Below is a small trained network, with its code and all its weights. Each question gives an input and a class and asks what happens when units are switched off, that is, made to give their printed mean instead of their output.

import numpy as np


def w(rows, s, z=0):
    codes = np.array(rows[::2]) - 128.0
    scale = np.full(codes.shape[1], s)
    scale[-1] = z or s
    return codes * scale


def f(y):
    return np.maximum(y, 0)


def log_softmax(a):
    a = a - a.max(-1, keepdims=True)
    return a - np.log(np.exp(a).sum(-1, keepdims=True))


def net(x, mask):
    res = np.array(x, float).reshape(1, 6) / 4 @ E
    y = f(res @ A[0][:, :-1].T + A[0][:, -1])
    res = res + np.where(mask, y, B[0][:, -1]) @ B[0][:, :-1]
    return log_softmax(res[-1] @ U[:, :-1].T + U[:, -1])


A, B = {}, {}
E = w([
[144,114,80,132,202,90,2,102,96],'x0',
[142,149,137,132,122,137,122,130,126],'x1',
[130,130,127,132,132,130,126,131,130],'x2',
[118,98,134,197,136,190,150,150,20],'x3',
[124,120,125,128,125,116,137,112,123],'x4',
[154,55,130,124,42,181,88,70,149],'x5',
],0.016)
A[0] = w([
[102,112,203,95,32,149,224,165,204,67],'neuron 1',
[139,26,150,208,142,207,99,155,2,173],'neuron 2',
[148,71,106,132,33,231,110,63,139,196],'neuron 3',
[102,81,135,208,138,199,104,121,20,16],'neuron 4',
[117,112,112,172,135,177,101,121,86,11],'neuron 5',
[55,143,157,190,96,179,243,215,39,143],'neuron 6',
[142,82,103,75,97,105,25,93,181,129],'neuron 7',
[130,95,215,63,58,170,217,159,197,229],'neuron 8',
[62,201,189,111,185,57,118,148,105,154],'neuron 9',
[187,70,131,106,67,181,75,84,159,77],'neuron 10',
],0.008,0.011)
B[0] = w([
[231,129,63,45,237,68,64,130,169,214],'neuron 1',
[9,200,88,175,145,79,216,140,96,252],'neuron 2',
[157,126,108,33,231,115,76,117,200,230],'neuron 3',
[222,145,1,36,187,76,60,125,237,190],'neuron 4',
[184,130,199,82,139,104,94,127,141,145],'neuron 5',
[104,21,186,187,68,197,135,211,64,250],'neuron 6',
[161,84,191,160,21,75,68,147,59,192],'neuron 7',
[66,194,48,209,138,134,207,85,89,254],'neuron 8',
[191,185,109,100,192,118,184,21,94,203],'neuron 9',
[97,137,202,169,66,165,162,141,71,179],'neuron 10',
],0.0091,0.019)
U = w([
[79,240,94,142,170,135,189,123,147,1],'0',
[183,165,88,45,219,115,64,146,199,239],'1',
[85,27,255,202,31,224,141,180,75,183],'2',
],0.0094,0.0037)

Each question gives the input, the list of numbers given to net, and the class t.
The units are the neurons (one row each of A and B). Each row of codes is followed by its name. A weight is (code - 128) times the scale printed after its matrix; where a second scale follows, it is the last column's (A, B and U).
mask holds one flag per neuron, in row order. A switched-off neuron (its flag False) gives its mean, the last column of its row in B, instead of its output. The means were averaged over made-up inputs and are rounded, as every weight is.
A unit's drop is (log p(t) with every unit on - log p(t) with that unit switched off) / (log p(t) with every unit on - log p(t) with every unit switched off).
The circuit of an input: a set's keep is (log p(t) with only the set's units on - log p(t) with every unit switched off) / (log p(t) with every unit on - log p(t) with every unit switched off). Starting from all 10 units, units are removed one at a time, each time the one whose removal leaves the highest keep (on an exact tie, the one counted first), for as long as the keep stays at least 0.8.
units of the circuit, in order: the units of the circuit, biggest drop first
top k neurons: the k neurons with the biggest drops, biggest first
drop when u is switched off: that unit's drop, to one decimal
input [-6,6,-8,3,-1,8], class 0: top 2 neurons => neuron 8; neuron 10
input [-6,-1,3,4,-5,0], class 2: top 2 neurons => neuron 6; neuron 9
input [-4,-7,-6,-1,-3,8], class 1: top 3 neurons => neuron 3; neuron 1; neuron 2
input [-8,-4,-4,4,6,6], class 0: units of the circuit, in order => neuron 8
input [-4,7,-2,0,-4,7], class 1: top 2 neurons => neuron 3; neuron 1
input [-7,-6,4,0,2,6], class 1: top 3 neurons => neuron 1; neuron 3; neuron 2
input [-7,1,8,-8,-7,4], class 1: top 2 neurons => neuron 1; neuron 2
input [2,-8,6,8,-4,6], class 1: top 2 neurons => neuron 4; neuron 3
input [7,4,6,-3,4,3], class 2: top 2 neurons => neuron 7; neuron 1
input [7,-1,4,3,0,-1], class 0: top 3 neurons => neuron 2; neuron 1; neuron 3
input [4,4,5,-8,6,1], class 2: units of the circuit, in order => neuron 7; neuron 1
input [0,3,4,4,7,-1], class 2: top 2 neurons => neuron 8; neuron 1
input [-5,3,-6,-6,-5,1], class 1: top 3 neurons => neuron 1; neuron 2; neuron 6
input [4,2,1,-3,-1,2], class 2: top 3 neurons => neuron 1; neuron 4; neuron 7
input [-3,3,1,3,-7,-3], class 2: top neuron => neuron 6
input [7,7,-4,0,-4,3], class 2: drop when neuron 7 is switched off => 0.3
input [0,5,-8,7,-1,7], class 0: drop when neuron 2 is switched off => 3.9
input [-4,-6,-7,-3,-5,6], class 1: drop when neuron 1 is switched off => 2.1
